Here is a tiny trained network, its code and every weight. The questions are about switching its units off for an input and a class, where a switched-off unit gives its printed mean instead of its output.

import numpy as np


def w(rows, s, z=0):
    codes = np.array(rows[::2]) - 128.0
    scale = np.full(codes.shape[1], s)
    scale[-1] = z or s
    return codes * scale


def f(y):
    return np.maximum(y, 0)


def log_softmax(a):
    a = a - a.max(-1, keepdims=True)
    return a - np.log(np.exp(a).sum(-1, keepdims=True))


def net(x, mask):
    res = np.array(x, float).reshape(1, 7) / 4 @ E
    y = f(res @ A[0][:, :-1].T + A[0][:, -1])
    res = res + np.where(mask, y, B[0][:, -1]) @ B[0][:, :-1]
    return log_softmax(res[-1] @ U[:, :-1].T + U[:, -1])


A, B = {}, {}
E = w([
[119,100,111,17,148,132,106,228,50],'x0',
[202,146,180,206,127,4,156,129,97],'x1',
[177,92,2,30,117,168,227,104,84],'x2',
[166,141,92,126,186,139,137,157,203],'x3',
[146,152,213,91,126,147,121,104,102],'x4',
[127,97,117,153,138,140,120,138,116],'x5',
[130,108,138,120,140,128,115,121,135],'x6',
],0.0075)
A[0] = w([
[135,166,168,210,187,88,120,105,122,199],'n1',
[176,112,96,121,163,112,219,46,95,154],'n2',
[83,89,96,40,117,146,220,89,119,161],'n3',
[134,67,97,73,108,221,151,161,104,136],'n4',
[9,164,165,136,184,125,47,217,168,251],'n5',
[149,147,148,138,160,107,111,97,173,149],'n6',
[72,133,167,128,123,148,59,180,128,158],'n7',
[149,109,183,195,112,97,126,77,173,112],'n8',
[129,129,140,127,131,102,103,180,44,208],'n9',
[94,193,151,233,134,80,121,103,139,136],'n10',
[50,151,106,157,148,228,122,3,171,183],'n11',
],0.0067,0.0025)
B[0] = w([
[137,97,157,84,88,93,180,127,152,226],'n1',
[172,181,96,161,190,124,51,84,71,216],'n2',
[76,147,169,121,163,134,163,181,131,245],'n3',
[65,102,165,73,145,182,148,159,139,241],'n4',
[160,174,119,104,138,45,127,102,88,253],'n5',
[150,107,159,159,110,136,156,145,144,173],'n6',
[147,141,85,162,147,118,77,111,59,202],'n7',
[92,77,176,69,86,120,172,174,165,216],'n8',
[163,198,166,141,167,152,86,117,132,199],'n9',
[123,93,153,127,52,176,202,161,144,233],'n10',
[176,175,60,194,112,72,66,70,1,234],'n11',
],0.008,0.0068)
U = w([
[196,155,144,206,86,28,134,99,107,131],'0',
[108,189,110,137,182,122,94,135,71,246],'1',
[2,20,210,80,47,207,208,211,209,2],'2',
],0.0064,0.00075)

Each question gives the input, the list of numbers given to net, and the class t.
The units are the neurons (one row each of A and B). Each row of codes is followed by its name. A weight is (code - 128) times the scale printed after its matrix; where a second scale follows, it is the last column's (A, B and U).
mask holds one flag per neuron, in row order. A switched-off neuron (its flag False) gives its mean, the last column of its row in B, instead of its output. The means were averaged over made-up inputs and are rounded, as every weight is.
A unit's drop is (log p(t) with every unit on - log p(t) with that unit switched off) / (log p(t) with every unit on - log p(t) with every unit switched off).
The circuit of an input: a set's keep is (log p(t) with only the set's units on - log p(t) with every unit switched off) / (log p(t) with every unit on - log p(t) with every unit switched off). Starting from all 11 units, units are removed one at a time, each time the one whose removal leaves the highest keep (on an exact tie, the one counted first), for as long as the keep stays at least 0.8.
units of the circuit, in order: the units of the circuit, biggest drop first
k most important neurons: the k neurons with the biggest drops, biggest first
drop when u is switched off: that unit's drop, to one decimal
input [5,-1,3,-2,0,-4,-1], class 2: units of the circuit, in order	[n11]
input [-7,6,0,5,4,-2,5], class 2: units of the circuit, in order	[n8 n10]
input [-2,1,0,6,-1,3,2], class 2: 3 most important neurons	[n11 n5 n7]
input [-1,-3,-6,8,-8,2,0], class 0: units of the circuit, in order	[n5 n4 n3]
input [-6,-6,-1,5,-5,-8,3], class 0: units of the circuit, in order	[n11 n4]
input [5,0,3,5,8,5,-8], class 2: 4 most important neurons	[n11 n5 n4 n7]
input [-1,2,-3,-5,1,-3,-2], class 2: 4 most important neurons	[n11 n2 n10 n8]
input [-4,-6,-2,-6,6,-7,-3], class 0: 2 most important neurons	[n11 n4]
input [-8,3,-7,2,-7,-4,-5], class 2: 2 most important neurons	[n10 n8]
input [-4,8,-2,4,-5,7,-4], class 2: drop when n10 is switched off	0.1
input [-8,-7,-6,-6,-4,-4,6], class 0: drop when n11 is switched off	1.2
input [-8,3,-2,-8,-2,2,-8], class 2: drop when n8 is switched off	0.3
input [5,-8,-2,4,-2,-3,-1], class 1: drop when n5 is switched off	0.3
input [-7,-7,-1,-3,-8,7,-6], class 0: most important neuron	[n11]
